Below is a small trained network, with its code and all its weights. Each question gives an input and a target symbol and asks what happens when units are switched off, that is, made to give their printed mean instead of their output.

import numpy as np


def w(rows, s, z=0):
    codes = np.array(rows[::2]) - 128.0
    scale = np.full(codes.shape[1], s)
    scale[-1] = z or s
    return codes * scale


def f(y):
    return y / 2 * (1 + np.tanh(0.7978845608 * (y + 0.044715 * y**3)))


def softmax(a):
    e = np.exp(a - a.max(-1, keepdims=True))
    return e / e.sum(-1, keepdims=True)


def log_softmax(a):
    a = a - a.max(-1, keepdims=True)
    return a - np.log(np.exp(a).sum(-1, keepdims=True))


def net(x, mask):
    ids = ['ΔΘΣαβγεζηλμξπτφω'.index(c) for c in x.split()]
    T = len(ids)
    res = E[ids] + P[:T]
    r = res
    for j in range(2):
        rows = slice(2 * j, 2 * j + 2)
        q, k, v = (r @ M[0][rows].T for M in (Q, K, V))
        z = softmax(np.where(np.tri(T) > 0, q @ k.T / 2**0.5, -1e9)) @ v
        o = O[0][rows]
        res = res + np.where(mask[j], z, o[:, -1]) @ o[:, :-1]
    y = f(res @ A[0][:, :-1].T + A[0][:, -1])
    res = res + np.where(mask[2:10], y, B[0][:, -1]) @ B[0][:, :-1]
    return log_softmax(res[-1] @ U[:, :-1].T + U[:, -1])


Q, K, V, O, A, B = {}, {}, {}, {}, {}, {}
E = w([
[66,18,104,139],'Δ',
[130,161,111,192],'Θ',
[74,178,73,150],'Σ',
[82,117,89,151],'α',
[159,155,157,10],'β',
[142,185,196,182],'γ',
[151,111,183,2],'ε',
[140,143,89,63],'ζ',
[85,77,21,186],'η',
[68,61,144,215],'λ',
[72,130,96,31],'μ',
[97,140,82,113],'ξ',
[78,115,169,81],'π',
[169,78,152,146],'τ',
[34,46,216,158],'φ',
[237,41,40,62],'ω',
],0.015)
P = w([
[88,23,137,171],'0',
[165,110,130,94],'1',
[110,254,133,21],'2',
[128,74,210,221],'3',
[196,141,146,124],'4',
[87,225,102,12],'5',
[148,100,225,232],'6',
[229,180,162,133],'7',
[75,224,92,17],'8',
[137,92,224,229],'9',
[184,127,117,120],'10',
],0.0084)
Q[0] = w([
[229,2,72,156],'H0',
[66,121,42,45],'H0',
[242,252,178,145],'H1',
[171,216,69,140],'H1',
],0.0082)
K[0] = w([
[29,196,42,30],'H0',
[239,144,112,149],'H0',
[253,246,153,220],'H1',
[134,248,9,160],'H1',
],0.0055)
V[0] = w([
[156,156,80,117],'H0',
[254,86,90,117],'H0',
[158,188,128,131],'H1',
[58,32,121,59],'H1',
],0.0094)
O[0] = w([
[171,255,101,114,89],'H0',
[213,155,132,150,132],'H0',
[60,83,179,15,81],'H1',
[156,219,248,114,253],'H1',
],0.0055,0.0056)
A[0] = w([
[73,135,122,158,73],'N0',
[182,170,66,67,20],'N1',
[168,171,172,116,252],'N2',
[92,127,148,129,106],'N3',
[246,25,187,188,92],'N4',
[158,13,120,249,56],'N5',
[185,170,163,154,239],'N6',
[84,151,122,238,39],'N7',
],0.013,0.0041)
B[0] = w([
[144,172,172,77,136],'N0',
[22,128,158,181,182],'N1',
[109,96,23,151,255],'N2',
[129,248,111,114,148],'N3',
[188,133,255,110,230],'N4',
[194,150,56,204,189],'N5',
[57,60,75,79,214],'N6',
[98,207,40,53,160],'N7',
],0.0084,0.0083)
U = w([
[199,86,134,120,48],'Δ',
[167,127,79,150,78],'Θ',
[135,124,108,158,138],'Σ',
[137,92,156,188,83],'α',
[135,113,137,172,149],'β',
[97,81,140,128,253],'γ',
[124,68,187,75,106],'ε',
[167,143,96,129,110],'ζ',
[116,151,117,141,190],'η',
[139,144,133,155,156],'λ',
[158,212,178,112,65],'μ',
[117,119,125,110,67],'ξ',
[125,247,115,19,83],'π',
[160,96,102,51,135],'τ',
[3,132,253,170,126],'φ',
[30,57,88,198,92],'ω',
],0.011,0.0038)

Each question gives the input, a string of symbols that net reads in full, and the target symbol t.
The units are the heads (2 rows each of Q, K, V and O) and the neurons (one row each of A and B). Each row of codes is followed by its name. A weight is (code - 128) times the scale printed after its matrix; where a second scale follows, it is the last column's (O, A, B and U).
mask holds one flag per unit, heads first, then neurons. A switched-off unit (its flag False) gives its mean, the last column of its rows in O or B, instead of its output. The means were averaged over made-up inputs and are rounded, as every weight is.
A unit's drop is (log p(t) with every unit on - log p(t) with that unit switched off) / (log p(t) with every unit on - log p(t) with every unit switched off).
The circuit of an input: a set's keep is (log p(t) with only the set's units on - log p(t) with every unit switched off) / (log p(t) with every unit on - log p(t) with every unit switched off). Starting from all 10 units, units are removed one at a time, each time the one whose removal leaves the highest keep (on an exact tie, the one counted first), for as long as the keep stays at least 0.8.
circuit, biggest first: the units of the circuit, biggest drop first
unit that matters most: the unit with the biggest drop
top k neurons: the k neurons with the biggest drops, biggest first
heads that matter: for each layer, one digit per head in row order, 1 if its drop is at least 0.15 and else 0, layers parted by /
drop of u: that unit's drop, to one decimal
input π π ε γ τ, target Δ: circuit, biggest first -> N4, N5, N1
input ω ε ω φ τ, target Δ: circuit, biggest first -> N4, N1, H0, N2
input φ π ω η τ φ ω ω, target ε: circuit, biggest first -> N4, N1
input μ τ Θ τ γ ω Σ, target π: circuit, biggest first -> N7
input ω ε ε π η π ω ε φ ω, target Δ: top 3 neurons -> N4, N5, N1
input ζ ω π, target ω: top 4 neurons -> N2, N6, N1, N4
input ω π π, target ω: top 3 neurons -> N2, N6, N4
input ω ω γ, target ω: top 3 neurons -> N4, N6, N2
input Θ π η ω ω ε, target ω: top 2 neurons -> N1, N2
input ε ε π ξ π ω, target ω: circuit, biggest first -> N1, N4
input π ω α, target ω: heads that matter -> 10
input π π ε β ω ε φ, target μ: top 3 neurons -> N5, N4, N7
input Σ ε ε φ ω Σ, target ω: drop of N2 -> 0.0
input π ω ξ, target ω: unit that matters most -> H0
input π Δ π π λ η, target π: drop of N5 -> 0.1
input α ξ Δ ω π Σ, target ω: drop of N2 -> 0.1
